Here is a tiny trained network, its code and every weight. The questions are about switching its units off for an input and a class, where a switched-off unit gives its printed mean instead of its output.

import numpy as np


def w(rows, s, z=0):
    codes = np.array(rows[::2]) - 128.0
    scale = np.full(codes.shape[1], s)
    scale[-1] = z or s
    return codes * scale


def f(y):
    return np.maximum(y, 0)


def log_softmax(a):
    a = a - a.max(-1, keepdims=True)
    return a - np.log(np.exp(a).sum(-1, keepdims=True))


def net(x, mask):
    res = np.array(x, float).reshape(1, 8) / 4 @ E
    y = f(res @ A[0][:, :-1].T + A[0][:, -1])
    res = res + np.where(mask, y, B[0][:, -1]) @ B[0][:, :-1]
    return log_softmax(res[-1] @ U[:, :-1].T + U[:, -1])


A, B = {}, {}
E = w([
[126,124,110,123,118,128,135],'x0',
[146,123,131,115,139,122,122],'x1',
[22,102,193,28,163,36,223],'x2',
[171,225,216,4,79,244,162],'x3',
[121,231,19,170,225,187,228],'x4',
[121,121,124,129,127,138,128],'x5',
[114,136,142,145,126,132,124],'x6',
[134,120,122,124,130,129,132],'x7',
],0.013)
A[0] = w([
[134,193,53,148,254,166,210,167],'neuron 0',
[157,113,149,184,160,92,109,185],'neuron 1',
[104,140,64,183,200,116,169,121],'neuron 2',
[140,67,194,94,55,159,87,221],'neuron 3',
[184,168,127,128,51,173,108,219],'neuron 4',
[172,75,59,203,127,89,76,233],'neuron 5',
[56,56,159,112,138,51,169,228],'neuron 6',
[106,191,151,32,144,191,194,128],'neuron 7',
[93,66,106,172,117,91,88,151],'neuron 8',
[208,182,89,130,138,184,67,169],'neuron 9',
[165,37,117,206,108,116,82,254],'neuron 10',
[151,129,191,100,133,133,96,31],'neuron 11',
[212,135,106,164,51,191,63,210],'neuron 12',
[100,109,82,138,184,18,157,176],'neuron 13',
[189,184,78,209,147,174,129,192],'neuron 14',
],0.016,0.0089)
B[0] = w([
[54,176,32,140,149,174,254,255],'neuron 0',
[146,47,49,175,106,97,53,174],'neuron 1',
[127,185,75,140,158,122,208,198],'neuron 2',
[174,133,217,62,119,157,18,220],'neuron 3',
[196,103,149,143,150,200,93,201],'neuron 4',
[175,58,25,244,110,166,155,229],'neuron 5',
[50,53,104,53,128,28,54,233],'neuron 6',
[64,219,244,93,57,191,190,233],'neuron 7',
[114,92,82,171,138,58,139,200],'neuron 8',
[182,217,95,161,109,242,138,207],'neuron 9',
[234,28,93,174,171,87,57,233],'neuron 10',
[159,145,191,40,131,64,66,156],'neuron 11',
[233,105,209,141,235,191,160,232],'neuron 12',
[33,70,54,137,184,64,154,214],'neuron 13',
[162,168,35,179,70,200,97,214],'neuron 14',
],0.013,0.034)
U = w([
[225,38,112,243,142,97,84,207],'0',
[165,139,21,253,147,144,172,61],'1',
[58,51,97,139,114,32,44,199],'2',
[43,147,51,151,239,38,220,102],'3',
[221,147,216,155,169,207,75,97],'4',
[191,230,141,186,126,223,153,136],'5',
[70,172,241,30,50,111,75,244],'6',
[43,230,211,55,106,119,251,2],'7',
],0.012,0.0088)

Each question gives the input, the list of numbers given to net, and the class t.
The units are the neurons (one row each of A and B). Each row of codes is followed by its name. A weight is (code - 128) times the scale printed after its matrix; where a second scale follows, it is the last column's (A, B and U).
mask holds one flag per neuron, in row order. A switched-off neuron (its flag False) gives its mean, the last column of its row in B, instead of its output. The means were averaged over made-up inputs and are rounded, as every weight is.
A unit's drop is (log p(t) with every unit on - log p(t) with that unit switched off) / (log p(t) with every unit on - log p(t) with every unit switched off).
The circuit of an input: a set's keep is (log p(t) with only the set's units on - log p(t) with every unit switched off) / (log p(t) with every unit on - log p(t) with every unit switched off). Starting from the 12 units with the biggest drops (on a tie, the unit counted first), units are removed one at a time, each time the one whose removal leaves the highest keep (on an exact tie, the one counted first), for as long as the keep stays at least 0.8.
units of the circuit, in order: the units of the circuit, biggest drop first
most important unit: the unit with the biggest drop
k most important neurons: the k neurons with the biggest drops, biggest first
drop when u is switched off: that unit's drop, to one decimal
input [-5,1,4,-2,0,-1,-4,2], class 2: units of the circuit, in order : neuron 6
input [8,-4,1,-3,-3,-4,-4,8], class 2: units of the circuit, in order : neuron 12; neuron 6
input [-2,3,1,-6,-5,-1,7,4], class 2: 3 most important neurons : neuron 6; neuron 12; neuron 13
input [6,-7,1,-8,0,3,8,-7], class 2: 2 most important neurons : neuron 6; neuron 13
input [-8,-8,0,8,7,3,7,-5], class 5: 2 most important neurons : neuron 14; neuron 9
input [6,-7,5,0,7,0,8,0], class 3: 2 most important neurons : neuron 13; neuron 0
input [-6,-6,-5,-8,0,0,-4,-3], class 0: 3 most important neurons : neuron 10; neuron 0; neuron 1
input [-8,5,-6,0,0,-3,-5,-1], class 0: 2 most important neurons : neuron 7; neuron 0
input [-2,-2,-1,1,0,-8,-8,8], class 4: 2 most important neurons : neuron 0; neuron 2
input [6,-4,-6,1,-7,-5,-6,8], class 4: 2 most important neurons : neuron 3; neuron 12
input [-2,-1,8,-7,-1,2,3,0], class 2: 2 most important neurons : neuron 6; neuron 0
input [-5,8,6,2,5,-2,7,-2], class 7: drop when neuron 7 is switched off : 0.3
input [-5,4,-7,1,6,-7,7,-1], class 5: drop when neuron 12 is switched off : 0.7
input [4,5,5,-2,-1,5,7,8], class 2: most important unit : neuron 0
input [-5,-3,-3,1,2,-6,2,8], class 5: drop when neuron 13 is switched off : 0.3
